Here is a tiny trained network, its code and every weight. The questions are about switching its units off for an input and a class, where a switched-off unit gives its printed mean instead of its output.

import numpy as np


def w(rows, s, z=0):
    codes = np.array(rows[::2]) - 128.0
    scale = np.full(codes.shape[1], s)
    scale[-1] = z or s
    return codes * scale


def norm(h):
    return h / np.sqrt((h * h).mean(-1, keepdims=True) + 1e-5)


def f(y):
    return y / 2 * (1 + np.tanh(0.7978845608 * (y + 0.044715 * y**3)))


def log_softmax(a):
    a = a - a.max(-1, keepdims=True)
    return a - np.log(np.exp(a).sum(-1, keepdims=True))


def net(x, mask):
    res = np.array(x, float).reshape(1, 4) / 4 @ E
    u = 0
    for l in range(2):
        y = f(norm(res) @ A[l][:, :-1].T + A[l][:, -1])
        res = res + np.where(mask[u : u + 4], y, B[l][:, -1]) @ B[l][:, :-1]
        u += 4
    return log_softmax(norm(res)[-1] @ U[:, :-1].T + U[:, -1])


A, B = {}, {}
E = w([
[109,15,62,177,149,182,161,134,41,60,152,183],'x0',
[151,232,163,254,108,103,148,137,91,36,161,153],'x1',
[44,128,155,49,37,93,171,184,157,125,228,58],'x2',
[166,119,172,103,157,149,157,122,85,125,133,93],'x3',
],0.0071)
A[0] = w([
[105,158,120,139,144,119,122,235,152,70,224,117,16],'0.n1',
[3,94,85,105,128,126,171,156,92,94,172,48,2],'0.n2',
[139,176,110,91,159,134,114,72,152,182,81,159,76],'0.n3',
[99,145,132,103,63,102,215,157,170,173,164,82,66],'0.n4',
],0.0062,0.0027)
B[0] = w([
[198,126,248,39,155,197,113,222,15,99,115,173,203],'0.n1',
[55,78,158,148,107,146,68,98,88,223,79,153,233],'0.n2',
[118,106,214,71,176,131,93,254,112,236,109,200,181],'0.n3',
[142,168,81,84,128,134,233,39,190,91,177,85,253],'0.n4',
],0.0093,0.0042)
A[1] = w([
[157,219,164,226,210,61,120,119,194,118,105,145,117],'1.n1',
[137,148,205,24,188,147,215,125,180,110,171,176,250],'1.n2',
[176,32,36,128,172,167,100,142,155,110,98,167,11],'1.n3',
[110,162,35,118,129,183,153,88,254,103,59,125,253],'1.n4',
],0.005,0.0011)
B[1] = w([
[87,108,224,139,151,36,151,8,65,125,137,182,190],'1.n1',
[141,144,61,237,125,59,74,212,196,98,71,113,254],'1.n2',
[198,235,68,39,70,254,80,104,193,21,182,58,194],'1.n3',
[217,60,132,158,192,166,213,190,82,166,121,28,165],'1.n4',
],0.0079,0.0048)
U = w([
[149,114,148,102,215,102,50,234,174,196,66,178,137],'0',
[115,171,215,170,172,41,98,64,97,180,115,171,189],'1',
[171,127,60,88,162,255,63,95,159,126,115,102,93],'2',
[153,136,97,213,179,164,156,61,82,53,194,187,230],'3',
[85,115,69,106,139,73,176,136,212,205,152,20,121],'4',
[121,238,165,144,79,71,174,162,163,50,166,86,7],'5',
[20,28,114,79,100,169,133,61,109,198,143,123,108],'6',
[83,104,194,132,92,165,108,230,39,111,182,151,100],'7',
],0.012,0.0017)

Each question gives the input, the list of numbers given to net, and the class t.
The units are the neurons (one row each of A and B). Each row of codes is followed by its name. A weight is (code - 128) times the scale printed after its matrix; where a second scale follows, it is the last column's (A, B and U).
mask holds one flag per neuron, layer by layer. A switched-off neuron (its flag False) gives its mean, the last column of its row in B, instead of its output. The means were averaged over made-up inputs and are rounded, as every weight is.
A unit's drop is (log p(t) with every unit on - log p(t) with that unit switched off) / (log p(t) with every unit on - log p(t) with every unit switched off).
The circuit of an input: a set's keep is (log p(t) with only the set's units on - log p(t) with every unit switched off) / (log p(t) with every unit on - log p(t) with every unit switched off). Starting from all 8 units, units are removed one at a time, each time the one whose removal leaves the highest keep (on an exact tie, the one counted first), for as long as the keep stays at least 0.8.
circuit, biggest first: the units of the circuit, biggest drop first
k most important neurons: the k neurons with the biggest drops, biggest first
top k neurons in layer l: the k neurons of layer l with the biggest drops, biggest first
drop when u is switched off: that unit's drop, to one decimal
input [-2,8,0,5], class 1: circuit, biggest first -> 1.n1
input [1,-8,-1,5], class 2: 4 most important neurons -> 1.n3; 0.n1; 0.n2; 1.n1
input [2,4,5,-5], class 7: 2 most important neurons -> 0.n1; 0.n2
input [-5,8,0,7], class 1: 3 most important neurons -> 1.n1; 0.n4; 1.n3
input [0,3,-3,6], class 1: 2 most important neurons -> 1.n1; 0.n4
input [5,0,-1,-8], class 2: top 2 neurons in layer 1 -> 1.n3; 1.n1
input [-6,1,-1,-4], class 1: 2 most important neurons -> 1.n1; 0.n1
input [3,-2,8,8], class 6: 2 most important neurons -> 0.n2; 0.n4
input [5,0,8,6], class 6: top 3 neurons in layer 0 -> 0.n2; 0.n4; 0.n3
input [1,7,3,-2], class 7: 3 most important neurons -> 0.n1; 0.n4; 1.n3
input [3,6,7,-2], class 7: top 2 neurons in layer 0 -> 0.n1; 0.n2
input [1,8,4,-2], class 7: top 2 neurons in layer 0 -> 0.n1; 0.n4
input [0,4,-1,1], class 1: drop when 1.n3 is switched off -> 0.2
input [8,-1,-6,3], class 2: drop when 1.n3 is switched off -> 0.9
input [-1,8,-6,-3], class 1: circuit, biggest first -> 1.n1
input [3,-1,-8,-1], class 2: drop when 1.n3 is switched off -> 1.4
